Here is a tiny trained network, its code and every weight. The questions are about switching its units off for an input and a target symbol, where a switched-off unit gives its printed mean instead of its output.

import numpy as np


def w(rows, s, z=0):
    codes = np.array(rows[::2]) - 128.0
    scale = np.full(codes.shape[1], s)
    scale[-1] = z or s
    return codes * scale


def norm(h):
    return h / np.sqrt((h * h).mean(-1, keepdims=True) + 1e-5)


def f(y):
    return np.maximum(y, 0)


def softmax(a):
    e = np.exp(a - a.max(-1, keepdims=True))
    return e / e.sum(-1, keepdims=True)


def log_softmax(a):
    a = a - a.max(-1, keepdims=True)
    return a - np.log(np.exp(a).sum(-1, keepdims=True))


def net(x, mask):
    ids = ['αβγεζηθλξπσψω'.index(c) for c in x.split()]
    T = len(ids)
    res = E[ids] + P[:T]
    r = norm(res)
    for j in range(3):
        rows = slice(4 * j, 4 * j + 4)
        q, k, v = (r @ M[0][rows].T for M in (Q, K, V))
        z = softmax(np.where(np.tri(T) > 0, q @ k.T / 4**0.5, -1e9)) @ v
        o = O[0][rows]
        res = res + np.where(mask[j], z, o[:, -1]) @ o[:, :-1]
    y = f(norm(res) @ A[0][:, :-1].T + A[0][:, -1])
    res = res + np.where(mask[3:11], y, B[0][:, -1]) @ B[0][:, :-1]
    return log_softmax(norm(res)[-1] @ U[:, :-1].T + U[:, -1])


Q, K, V, O, A, B = {}, {}, {}, {}, {}, {}
E = w([
[117,143,141],'α',
[116,142,143],'β',
[120,238,23],'γ',
[113,143,148],'ε',
[113,142,110],'ζ',
[115,143,143],'η',
[104,126,97],'θ',
[175,19,7],'λ',
[98,116,144],'ξ',
[117,141,144],'π',
[94,114,130],'σ',
[135,112,144],'ψ',
[157,135,137],'ω',
],0.012)
P = w([
[61,250,179],'0',
[59,212,157],'1',
[71,189,151],'2',
[96,159,160],'3',
[104,135,151],'4',
[113,98,148],'5',
[137,71,155],'6',
[136,60,159],'7',
],0.0022)
Q[0] = w([
[252,154,117],'H1',
[176,91,126],'H1',
[107,83,154],'H1',
[77,147,108],'H1',
[178,176,101],'H2',
[168,170,155],'H2',
[144,136,165],'H2',
[127,162,127],'H2',
[108,155,161],'H3',
[147,102,154],'H3',
[161,108,103],'H3',
[123,143,161],'H3',
],0.017)
K[0] = w([
[188,248,137],'H1',
[189,155,153],'H1',
[170,67,128],'H1',
[79,107,126],'H1',
[133,196,85],'H2',
[95,155,115],'H2',
[89,128,123],'H2',
[124,153,145],'H2',
[162,119,85],'H3',
[154,148,129],'H3',
[118,132,172],'H3',
[161,128,101],'H3',
],0.017)
V[0] = w([
[134,137,119],'H1',
[100,142,49],'H1',
[89,34,220],'H1',
[12,126,70],'H1',
[54,42,125],'H2',
[59,155,79],'H2',
[140,254,84],'H2',
[140,151,122],'H2',
[100,214,81],'H3',
[80,18,169],'H3',
[119,146,115],'H3',
[160,142,112],'H3',
],0.0043)
O[0] = w([
[135,119,122,126],'H1',
[180,83,202,173],'H1',
[4,202,149,128],'H1',
[132,115,242,254],'H1',
[68,198,225,143],'H2',
[52,52,202,186],'H2',
[129,11,96,172],'H2',
[131,105,119,128],'H2',
[155,198,103,209],'H3',
[83,57,98,101],'H3',
[138,137,116,148],'H3',
[135,132,148,109],'H3',
],0.0038,0.0045)
A[0] = w([
[254,163,138,206],'N1',
[131,197,153,124],'N2',
[108,191,71,150],'N3',
[122,133,167,139],'N4',
[253,135,84,1],'N5',
[131,159,11,165],'N6',
[103,121,186,168],'N7',
[135,120,36,212],'N8',
],0.0068,0.0044)
B[0] = w([
[127,190,168,163],'N1',
[115,102,87,173],'N2',
[196,77,97,155],'N3',
[157,107,78,191],'N4',
[81,1,228,135],'N5',
[158,131,215,157],'N6',
[181,117,68,253],'N7',
[123,137,201,161],'N8',
],0.0053,0.0052)
U = w([
[147,146,110,75],'α',
[147,152,95,87],'β',
[213,243,131,183],'γ',
[123,185,42,197],'ε',
[130,107,122,74],'ζ',
[144,128,86,114],'η',
[176,123,251,171],'θ',
[160,5,116,151],'λ',
[22,180,164,213],'ξ',
[136,139,113,61],'π',
[123,134,131,3],'σ',
[127,167,120,95],'ψ',
[43,95,85,74],'ω',
],0.013,0.0043)

Each question gives the input, a string of symbols that net reads in full, and the target symbol t.
The units are the heads (4 rows each of Q, K, V and O) and the neurons (one row each of A and B). Each row of codes is followed by its name. A weight is (code - 128) times the scale printed after its matrix; where a second scale follows, it is the last column's (O, A, B and U).
mask holds one flag per unit, heads first, then neurons. A switched-off unit (its flag False) gives its mean, the last column of its rows in O or B, instead of its output. The means were averaged over made-up inputs and are rounded, as every weight is.
A unit's drop is (log p(t) with every unit on - log p(t) with that unit switched off) / (log p(t) with every unit on - log p(t) with every unit switched off).
The circuit of an input: a set's keep is (log p(t) with only the set's units on - log p(t) with every unit switched off) / (log p(t) with every unit on - log p(t) with every unit switched off). Starting from all 11 units, units are removed one at a time, each time the one whose removal leaves the highest keep (on an exact tie, the one counted first), for as long as the keep stays at least 0.8.
units of the circuit, in order: the units of the circuit, biggest drop first
unit that matters most: the unit with the biggest drop
k most important neurons: the k neurons with the biggest drops, biggest first
heads that matter: for each layer, one digit per head in row order, 1 if its drop is at least 0.15 and else 0, layers parted by /
drop of u: that unit's drop, to one decimal
input ξ ψ ω ζ, target θ: unit that matters most => H2
input β θ γ θ η θ ψ θ, target ε: units of the circuit, in order => H2, N2
input θ β ξ ε γ λ η, target λ: 2 most important neurons => N1, N7
input ω λ ξ η β, target ξ: units of the circuit, in order => H1, N6
input λ ζ γ ξ ε, target ξ: units of the circuit, in order => H1, N6
input θ π θ θ ε σ ε θ, target ξ: units of the circuit, in order => H1, H2
input ε β θ α ε ξ η, target ξ: heads that matter => 100
input θ ε σ θ, target ξ: heads that matter => 110
input ξ ξ ξ ψ ε γ γ η, target γ: heads that matter => 011
input λ ε η, target λ: heads that matter => 001
input ξ ε π, target ξ: drop of H1 => 1.9
input θ θ θ ω θ, target θ: drop of H2 => 0.7
input π η ξ θ ω β γ α, target γ: drop of N5 => 0.1
input ε λ ε, target λ: drop of H1 => 0.2
input θ γ ε γ ε, target γ: units of the circuit, in order => H3
